[ 12  11  30  -1  19 -21   6 -33   6  -1   0  15   8   8  -6  14   3  -4
 -32 -33  -7  -1 -30   1   9  16 -10  -6 -11 -20   3  -6  -1  11 -15 -10
  -2  -1  -9  -4  34  -9   1  14] | 0
[  0   6  11 -17  16 -14   1 -26   3  -3  -5  -6   5   2   1  16   3  -4
 -13 -13 -62   5 -17   1  17  14  -9  -2  -6  -9  -2  13   5  -5 -12  -8
   7   3  -3   0  48  -5  -2   9] | 8
[-19   4 -15 -13   2  -5  -4   2  11  11  -7  14   3   3   5  15  -3  -5
   7  -7 -54   2 -14  -2   1  -7  -7   7 -14  -4   6  15   3  -3  -6  -3
  -1   6   0  10  32   7   4   8] | 17
[-11  -3 -12  -7   4  -7   0 -14  -4  -7  -6  20   0  -6   2   1   2   1
  11   6 -59   4  15   1  23   2  -3   8  12   4  -3  24   8 -21  -3  -5
   8   0   6  -3  14  -3  -4  -2] | 20
[  1  10  -8 -12  21 -15   8 -22   2   2  -4  -8   6  -8  -1   8   2  -3
  -2 -20 -63   4  -8   2  22  18  17   2  -9 -10  -3  14   4  -8 -14  -8
  11  -2  -9   3  63  -5   0   9] | 11
[ 11 -14 -14   3  22  -4   4  -9  -9   6   4  -7   8  -9 -43 -22  -8   6
   5  -4  -2   1   4   3  15 -10  12   7 -11   7  13   5  -8 -11  13  -6
   7  -8  -5  -1  25  -2   6 -11] | 13
[  8  -8  -3  17  17 -17   9 -23  -8   0   2  -3  11  -9 -29 -19  -2   6
  -2 -12   7  -2  13   3  29   1   4  11   4  -4   8   8  -4 -11   2 -10
   1 -10  -4  -8  -1 -11   4  -8] | 14
[ 12 -12   3 -14  23  -7   5 -25  -6  -5   0   1   6  -9 -26  -1   1   1
  -8 -11 -30   6  -5   3  17  10   7  -1  -7   0  -1  10   1 -10   1 -11
  11  -2  -3  -2  50  -5  -4   0] | 7
[  4  17  -9   1  15 -10   3   2   3  18   1   2   5   7  -3  -4  -7  -3
   2 -19 -40   1 -19   1   7   1  32   1 -20  -4  11  -2  -5   0  -7  -1
   9  -4 -15   8  43   0  10   3] | 12
[-27  -1  -6  -8  -5  -5  -8  -4   7   0  -8  -8   3   2   2  12  -1  -2
   6   5 -35  -1   0  -3   6 -18 -31  12   5   2   5  24   5  -9   0  -5
  -5   5  11   1  -4   4   0   2] | 20
[-20   7  11 -12  -6  -1 -12   2  11   4  -6  -2   3  13   1  20  -2  -5
  -8  -5  -7  -1 -20  -4  -8 -20 -31   3  -6  -1   9   9   2   6  -1  -1
 -10   9   7   4   0   7   2   8] | 12
[ 18   3   2 -16  24  -4   2 -11  -4   8   1  17   4   0 -24  -2  -5  -1
  -3 -17 -47   7 -21   2  10   6  29  -6 -25   3   7   2  -4  -4  -1  -4
  17  -2 -13   5  63  -1   3   2] | 6
[  1 -18  14   3   4  -2  -2 -20  -9 -15   0  -8   6  -8 -30  -8   2   6
  -8   5  35  -1  13   1  16 -12 -33   7  15   6   3  12   1  -9  14  -9
  -4  -2  14 -12 -26  -5  -5  -8] | 10
[-14  -7  11   0  -4   3  -9  10   6   1  -1 -19   4   7 -20   6  -4   0
  -8   0  39  -4 -10  -3 -13 -28 -43   6  -4   1  11   5  -3   8  12  -4
 -15   5   9   1 -20   6   3   0] | 11
[ 18  31  -1   9   6  -5   2   2  -8   5   3   9   0  11  13 -10  -2   0
   7  -9 -43   4  -4   4  10  19  51  -9  -3   6   3 -11  -1  -4 -11   7
  20  -5 -17   1  29  -5   4  -1] | 9
[ 14   1  21 -13  17   2  -8  -6  -4   3   2  -8   3  11 -41   0  -8   0
 -18 -14   8   3 -30   0  -5 -19  -2  -6 -24  11  19  -5  -7   5  12  -2
   3   1  -4   2  41   3   4  -1] | 4
[ -4  41   2  27 -17   1  -9  15  -6   3   2  15  -1  21  25 -16  -5   3
  14  10  -7  -3  11   1   2  -9  25   0  16  15  10  -8   0  -5  -3  12
  10  -4  -3  -3 -47  -1   7  -9] | 19
[  4  27  19  16   8 -18  -6 -25 -12  -9  -2  14   6  15  -6 -10  -1   4
  -2  -8 -49   1   6   4  31  -4  11   5  16  10  12  13   3 -18  -4  -3
  16  -6  -2 -11  -5 -10   2  -5] | 18

[-10  -9 -19  -8  -2  25   1 -11 -11 -11 -39  45 -16  16  13  -5  -5   0
 -20   6 -14 -32  -2] | 8
[-13  -5 -34  -3   5  26  -6 -12 -19 -12 -25  22 -21  12  31 -21 -12  17
  -2   2 -21 -36 -12] | 16
[  4   2  -2  13   6  -5  -5  -6  -7   1  10 -54   2  -3   3 -13   3  18
  14  -8   0  14  -7] | 20
[ -1  -3  -9  -8  -3  28  -7 -10  -6  -1 -20   5  16   4  12 -12   2   6
  -5   3  -9  -4  11] | 11
[  1 -11 -25  10   2  18  -6 -18 -13  -6 -15 -18 -26   7  20   2   4  25
   3  -4  -8 -12 -11] | 20
[ -7  -7 -24  -3   2  22 -11  -7 -11  -5 -15  17 -13   6  25 -10  -8  10
   0   1 -13 -31  -9] | 15
[ -3   1 -12 -10  -2  17  10 -18  -9 -14 -54  23 -18  21 -10   7  11   5
 -26  -2 -12  -4  11] | 6
[  0  -3  -7  -3  -2  23  -4 -10  -6   0 -13 -15   6   3   8 -15   4   7
  -5   1  -4   4  11] | 12
[ -7 -17 -20 -17  -7  30  -5 -12  -6  -5 -19  37  -8   8  16   2   4 -13
 -17  11 -10 -22   7] | 5
[ -8   9   4 -23   0   7  -1   9  13  10  26  26  45 -12   7 -19  -3 -24
  -6  11   5  13  17] | 2
[  0   3  -8   0   1  10   4 -14  -9  -9 -29  -4 -11  11  -1  -7   9  16
  -8  -5  -5   8   7] | 13
[ -4  17  15 -18   2  -8  16  -3   5  -4 -18  12  22   9 -19 -15   7 -15
 -20   2   0  24  25] | 1
[ 12   7  16  13   2  -4  -1  -1  -4   3  -4 -57   9  -3 -12 -13   6  17
  10 -10   5  32  11] | 17
[ -3  -1 -14  -8  -2  26  -2 -17  -9  -7 -35  14  -6  10   7  -7   6  13
 -14   1 -15  -6  11] | 11
[  3 -11  -2   2  -3  25 -23   2   2  15  48 -37  24 -20  25 -21  -5   7
  27   3   2   9   7] | 19
[  4 -19 -10   4  -5  22 -22  -3  -3  12  31 -24  10 -16  29 -11  -2   8
  18   4  -1  -4   2] | 18
[  2 -10 -14   5   0  19  -4 -14  -7   0  -5 -26  -7   0  13  -4   7  17
   2   0  -5  -2   0] | 17
[  2  -1  -3   6   5   8  -2 -10  -8   1   7 -50   3   0   7 -21   7  18
   7  -4  -1  20   4] | 17
[  6   6   9   0   1   3  -1  -5   6   8  22 -42  30 -10  -5 -14  12   3
   2  -1   8  37  21] | 12
[  0 -10 -18  -2  -4  30 -15 -12  -7   2  -5   5  -2   2  18  -6   1  10
  -1   4  -8 -11   2] | 14
[ -6   0 -14 -18  -5  34 -12  -9   1   8  11  16  31  -7  23 -14   1  -6
  -3   9  -4   1  19] | 9
[ -1  12   2 -14   3   0   7  -3   2  -2 -11 -14  31   4  -8 -21   7  -3
  -8  -1   0  25  22] | 7
[  4 -15  -7   5  -3  21 -16  -3  -3   9  23 -26   7  -9  21 -12   0   7
  11   3  -1   0   3] | 17
[ -6 -17  -8 -18 -11  19   6 -10   1  -6 -33  61  -9  12  -6  14   8 -26
 -34  14  -7 -24  12] | 0
[  0  -9  -5  -7  -3  20 -15   2   4  14  36  -9  27 -16  21 -16  -1  -5
  13   7   2   6  11] | 12
[  0   6  12  -7   0  -3  -5  12  12   7  29   4  39 -10  -5 -14  -1 -17
   0   5   7  15  12] | 7
[  1  -3 -11  -1  -1  22  -4 -13  -7  -3 -16 -20  -5   5   9  -4   9  14
  -5  -1  -7   0   5] | 14
[ -2   5  -3  -7   0   7  15 -15 -10 -16 -63  26 -23  25 -19   7  11   4
 -31  -4  -8  -3   8] | 5
[ -6  -7 -17 -11  -5  31  -1 -15  -9  -8 -37  31 -12  13   8  -5   0   2
 -18   6 -13 -23   8] | 7
[ -4 -11 -26  -5  -1  36 -18 -10  -8   1  -3  11  -4   0  30 -11  -4  11
   2   5 -10 -24  -1] | 15
[ -1  -6 -11 -13  -6  26  -7  -9  -5  -2 -25  23   1   6   7  -4   1   0
 -13   4  -9 -13  12] | 8
[ -6 -14 -17 -20 -10  32  -5 -10  -1   1 -15  41   5   6  11   5   8 -17
 -22  14  -6 -16  11] | 2
[ -3  -9 -16 -17  -6  34 -11  -9  -2   2  -9  29   8   1  16  -5   3  -6
 -11   9  -8 -13  13] | 8
[ -2 -13 -23  -4  -5  39 -15 -15  -8   2  -3   4  -2  -1  30 -12   1  12
   1   5 -10 -16   7] | 15
[  0   6  -2   0   2   7   4 -11  -8  -9 -34  -9  -9  13  -4  -6   8  12
  -9  -6  -6   7   7] | 12
[  5  10  19  10   3  -6  15  -5  -8  -9 -35 -29  -6  11 -26 -16   3   7
 -10  -9   1  20  11] | 11
[ -6 -11 -19 -21  -9  30 -12  -6   3   5   6  31  14   1  17   4   7 -16
 -13  12  -4  -7  11] | 5

[ -3  -1 -18 -27  10  -2   2  -2 -10  -5   8   3  -1  14   8  45  -7  20
   5 -23  -8  25  -7 -15  -3  -7] | 17
[  0   0 -14  -9   0  15  -6  -7 -12  -1   8   0  -2   5  16  23   9  16
   7  -6   6  17   0  -1   0  -3] | 13
[ -8  -1  -4 -12   9 -16  -6  -4 -17 -12   8   6   9   5   1  34 -12   8
   0 -12 -11  -2  -1 -13  -4  -2] | 20
[ 14   3   9   7  -7   5  -6  -6   3  -1  -4 -11  -4 -16   9 -10  19 -30
  -4  14  11   2   3  15   0  -3] | 3
[  1   5   8  19 -11  -6 -23  -9 -16 -10   6   2   6 -17   8  -2  11 -18
   3  19   7 -20   6  11  -2   2] | 5
[  8   1  15 -12   0 -26 -10   1 -15  -8   9  -3   8   0  12  34  12 -17
  -4 -31 -16  18   6  -8   3   1] | 9
[ -8   1 -19 -20   6  -7 -15  -9 -30 -13  20  10   5   8  15  55  -3  25
  12 -16  -8  17  -4 -15  -6  -4] | 19
[  2   3  -8  17  -9  25 -15 -15 -12  -1   4  -2  -2 -14  21  -3  21   1
  16  18  19  -1   6  17   0   1] | 0
[  4   5  10  11 -10 -12 -21  -6 -18 -12  12   1   4 -14  10  13  14 -16
   2   8   2  -6   4   8  -2  -2] | 6
[ -6  -1 -18 -33  11  -7  -5  -7 -20 -12  13   4   5  10  15  55  -6  21
   6 -25  -8  24  -5 -17  -5  -6] | 19
[ -2   4 -14  -1 -12   3 -16   2 -16   0  17  14  -5  13   4  41   3  34
  15  -9  -4  22  -4  -6  -2  -3] | 16
[ -9   3 -20  -6  -4   6 -16  -6 -21  -8  18  15  -3   8   8  44  -4  36
  16   0  -3  14  -6  -9  -6  -6] | 18
[  6   2   7   4  -3   1  -7 -10  -4  -7  -2  -8   2 -21   9  -6  13 -26
  -6  17   9  -8   2  12  -3  -3] | 5
[-11  -2 -27 -23  14  19  -3 -13 -12  -6   9   4   3   9  18  36  -4  33
  16  -9   6  15  -4 -10  -4  -4] | 16
[  6   3   6   2  -7 -12  -6   4   1  -4   4  -1  -3  -4  -1   8   6 -12
  -6   2  -4   7  -2   0  -1  -4] | 9
[ -5   0 -22  -7   0  21  -6  -7 -11  -1  10   6  -4   8  15  28   1  30
  15   1   6  16  -4  -4  -3  -5] | 15
[  2   1  12  25 -10   6 -12  -3  -9   3  -1  -3   6 -11   5 -29  13 -15
   7   9   9 -21  14  12   5  11] | 2
[  5   3  15   8  -7 -14 -14  -5  -6  -9   3  -2   6 -12   6   0  16 -23
  -3   4  -2 -12   6   7   0   2] | 6
[ -1  -4 -14 -29  19  10   6  -8 -15  -1   4  -6   6  11  18  31   2  16
  12 -33  -3  19   2 -12   2   1] | 14
[ -3   1 -18 -20   4   0  -5  -3 -10  -9  11   9  -4   9   6  42  -6  24
   5  -6  -3  21 -11 -12  -7 -10] | 18
[-13  -2 -39 -33  28  39   2 -27 -20 -10   3  -3   3   0  32  38  -4  29
  17   3  18  13  -5  -6  -6  -8] | 14
[ 11   5  21  11 -20 -30 -10  14   0   1   7   4  -1   7  -8   5  11 -14
  -7 -13 -15   9   3   0   3   1] | 9
[  5   5   9  23 -14   3 -11  -6   2  -4  -2   0  -4 -18   0 -17  11 -19
  -2  33  11 -18   1  16  -3  -3] | 5
[  0   2  -8  -1  -5  12 -12  -5 -13  -1   9   2  -1   2  14  20  11  14
  14  -3   5  13   1   2   0  -1] | 12
[ 1  1 -6 -8  2  5 -4 -7 -6 -4  2 -2  1 -2 10 14  4  1  2 -1  4  6 -1  0
 -2 -4] | 10
[ -5   0 -10  -1   0  10 -11  -5 -15   1  12   4   3   8  13  21   7  19
  18 -12   0  12   6  -2   2   4] | 13
[ 13   0  -1 -17   6  11  -4 -11 -10  -2   3 -16   1  -4  29  18  27 -12
   6 -20   6  29   7   4   4  -3] | 0
[  6   3  14  13  -9 -16  -7   3   4  -4   0   2  -1 -10  -6 -12   5 -19
  -9  13  -2 -10   0   7  -2  -1] | 6
[  6   2  -1  16  -7  21 -12 -10  -5   2   1  -5  -2 -10  14 -11  21  -7
  13  15  17   3   5  16   2   1] | 0
[ -7   2 -12 -14  -2  -9 -13  -1 -18  -9  15  12   1  10   4  42  -5  23
   6 -10  -9  17  -6 -10  -5  -4] | 19
[ -6   1 -21  -9   1  25 -15  -9 -25  -4  15   6   2   8  20  45   6  30
  22  -9   5  18   1  -4  -1  -1] | 15
[-11  -3 -37 -32  24  28  -4 -22 -26 -11   9  -1   4   7  32  48  -1  32
  19  -8  12  19  -4 -10  -6  -8] | 15
[ -2  -1 -11 -11   7  11  -4  -9 -12  -3   5  -2   2   2  16  18   5   9
  10  -7   6   9   2  -3  -1  -2] | 12
[ -4   2  -6   8  -6   4 -19  -5 -23  -3  12   7   5  -1  12  14   9  14
  18  -4   4   0   6   3   2   4] | 11
[ -1   2 -18 -26   4   4  -4  -6 -10  -5  14   4  -4  12  13  47   1  24
   7 -15  -4  34  -9 -12  -4 -10] | 17
[ -6   0 -27 -20   6  19  -8 -12 -18  -5  12   4  -2   8  22  46   3  31
  17  -6   6  24  -5  -6  -4  -8] | 16
[ -6   0 -16  -4   3  19  -9 -10 -19  -1   9   3   3   3  16  20   5  19
  18  -6   7   7   3  -1   0   1] | 13
[  7   3  17  16 -11 -11 -13  -5  -8  -3   2  -4   6 -13   3  -9  17 -25
  -2   3  -1 -12   9  11   2   5] | 4
[-10   1 -17  -9   2  -5  -4  -3 -10  -9   9  14  -2   6  -4  33 -14  21
   4   6  -5   3  -9 -10  -8  -6] | 20
[ -3   2 -16  -2   0  21 -13 -15 -18  -7   8   2   1  -5  16  22   6  12
  14   9  11   3   0   4  -4  -4] | 11
